Below are the code and all the weights of a small trained network. Each question names an input and a class and asks about switching units off, where a switched-off unit gives its printed mean instead of its output.

import numpy as np


def w(rows, s, z=0):
    codes = np.array(rows[::2]) - 128.0
    scale = np.full(codes.shape[1], s)
    scale[-1] = z or s
    return codes * scale


def norm(h):
    return h / np.sqrt((h * h).mean(-1, keepdims=True) + 1e-5)


def f(y):
    return np.maximum(y, 0)


def log_softmax(a):
    a = a - a.max(-1, keepdims=True)
    return a - np.log(np.exp(a).sum(-1, keepdims=True))


def net(x, mask):
    res = np.array(x, float).reshape(1, 3) / 4 @ E
    u = 0
    for l in range(2):
        y = f(norm(res) @ A[l][:, :-1].T + A[l][:, -1])
        res = res + np.where(mask[u : u + 5], y, B[l][:, -1]) @ B[l][:, :-1]
        u += 5
    return log_softmax(norm(res)[-1] @ U[:, :-1].T + U[:, -1])


A, B = {}, {}
E = w([
[83,131,67,180,89,82,21,205,161,72,44,135],'x0',
[224,111,185,132,139,174,32,157,115,44,121,52],'x1',
[107,107,100,47,48,74,112,135,254,140,61,167],'x2',
],0.0074)
A[0] = w([
[84,190,95,235,157,78,112,127,107,73,117,96,2],'0.n0',
[39,201,51,185,198,58,149,98,68,141,212,166,37],'0.n1',
[97,156,124,123,122,122,239,92,119,253,111,161,144],'0.n2',
[25,189,38,223,84,107,167,187,84,176,73,188,110],'0.n3',
[201,125,176,61,93,129,167,106,234,131,166,95,80],'0.n4',
],0.0063,0.0065)
B[0] = w([
[59,2,126,89,125,198,68,143,131,94,42,132,156],'0.n0',
[53,36,162,35,125,206,180,111,135,92,161,177,196],'0.n1',
[87,178,176,205,101,90,122,181,158,46,104,78,255],'0.n2',
[220,119,77,74,193,136,102,106,100,250,124,198,234],'0.n3',
[95,67,139,61,159,150,63,88,61,218,74,137,187],'0.n4',
],0.0097,0.0085)
A[1] = w([
[48,144,173,217,138,138,130,161,72,70,128,93,71],'1.n0',
[37,139,192,83,85,130,255,122,194,126,172,178,88],'1.n1',
[53,139,83,219,165,87,57,165,109,108,24,138,178],'1.n2',
[120,146,94,149,119,164,185,165,69,133,72,169,5],'1.n3',
[150,228,129,104,42,10,140,165,180,141,44,120,249],'1.n4',
],0.0061,0.003)
B[1] = w([
[182,111,41,139,148,104,134,179,149,156,150,232,216],'1.n0',
[117,141,110,162,68,123,57,157,132,2,120,47,249],'1.n1',
[38,171,181,161,113,111,225,107,140,28,205,97,231],'1.n2',
[66,95,161,111,195,179,89,119,125,125,99,162,138],'1.n3',
[222,174,146,129,97,117,139,72,115,225,105,56,254],'1.n4',
],0.0093,0.0062)
U = w([
[80,134,107,192,127,155,148,190,102,7,199,130,117],'0',
[91,22,110,33,149,167,97,105,125,165,88,187,255],'1',
[122,198,153,135,33,73,122,94,165,94,94,26,84],'2',
[164,191,19,112,117,62,164,108,188,238,123,193,53],'3',
[224,117,150,161,182,168,134,108,41,176,168,137,88],'4',
],0.016,0.0031)

Each question gives the input, the list of numbers given to net, and the class t.
The units are the neurons (one row each of A and B). Each row of codes is followed by its name. A weight is (code - 128) times the scale printed after its matrix; where a second scale follows, it is the last column's (A, B and U).
mask holds one flag per neuron, layer by layer. A switched-off neuron (its flag False) gives its mean, the last column of its row in B, instead of its output. The means were averaged over made-up inputs and are rounded, as every weight is.
A unit's drop is (log p(t) with every unit on - log p(t) with that unit switched off) / (log p(t) with every unit on - log p(t) with every unit switched off).
The circuit of an input: a set's keep is (log p(t) with only the set's units on - log p(t) with every unit switched off) / (log p(t) with every unit on - log p(t) with every unit switched off). Starting from all 10 units, units are removed one at a time, each time the one whose removal leaves the highest keep (on an exact tie, the one counted first), for as long as the keep stays at least 0.8.
circuit, biggest first: the units of the circuit, biggest drop first
most important unit: the unit with the biggest drop
top k neurons: the k neurons with the biggest drops, biggest first
top k neurons in layer l: the k neurons of layer l with the biggest drops, biggest first
drop when u is switched off: that unit's drop, to one decimal
input [-1,-7,-7], class 0: most important unit : 0.n2
input [2,-1,7], class 3: circuit, biggest first : 0.n2, 0.n1
input [1,3,-6], class 0: top 2 neurons in layer 1 : 1.n4, 1.n2
input [4,-2,2], class 3: top 2 neurons : 0.n3, 0.n1
input [7,-1,-2], class 1: top 3 neurons : 0.n3, 0.n2, 0.n0
input [3,0,6], class 3: top 2 neurons : 0.n2, 1.n1
input [7,-2,5], class 3: top 2 neurons : 0.n3, 0.n2
input [-1,-2,2], class 2: top 2 neurons : 0.n2, 1.n2
input [1,7,0], class 0: top 4 neurons in layer 0 : 0.n3, 0.n1, 0.n4, 0.n2
input [1,0,4], class 3: top 4 neurons : 0.n2, 0.n1, 1.n1, 0.n0
input [3,0,-1], class 1: top 3 neurons : 0.n2, 0.n3, 0.n0
input [-7,8,2], class 1: top 3 neurons : 0.n4, 1.n4, 0.n2
input [5,0,4], class 3: top 3 neurons : 0.n2, 0.n3, 1.n1
input [7,-3,7], class 3: top neuron : 0.n3
input [-2,8,2], class 1: top 2 neurons in layer 0 : 0.n2, 0.n4
input [-1,5,8], class 1: top 2 neurons : 0.n2, 0.n4
input [4,-5,-1], class 1: top 2 neurons in layer 0 : 0.n3, 0.n1
input [-1,-8,-8], class 0: top 2 neurons : 0.n2, 1.n1
input [-6,-7,1], class 2: top 2 neurons in layer 0 : 0.n2, 0.n0
input [-1,-6,6], class 2: top neuron in layer 0 : 0.n2
input [-8,-1,6], class 2: top 2 neurons : 0.n2, 0.n3
input [4,-3,3], class 3: drop when 0.n3 is switched off : 1.5
input [-3,-7,5], class 2: drop when 1.n2 is switched off : 0.0
input [7,-7,-5], class 1: drop when 0.n3 is switched off : 0.2
input [2,-8,-3], class 1: top 2 neurons in layer 0 : 0.n3, 0.n1
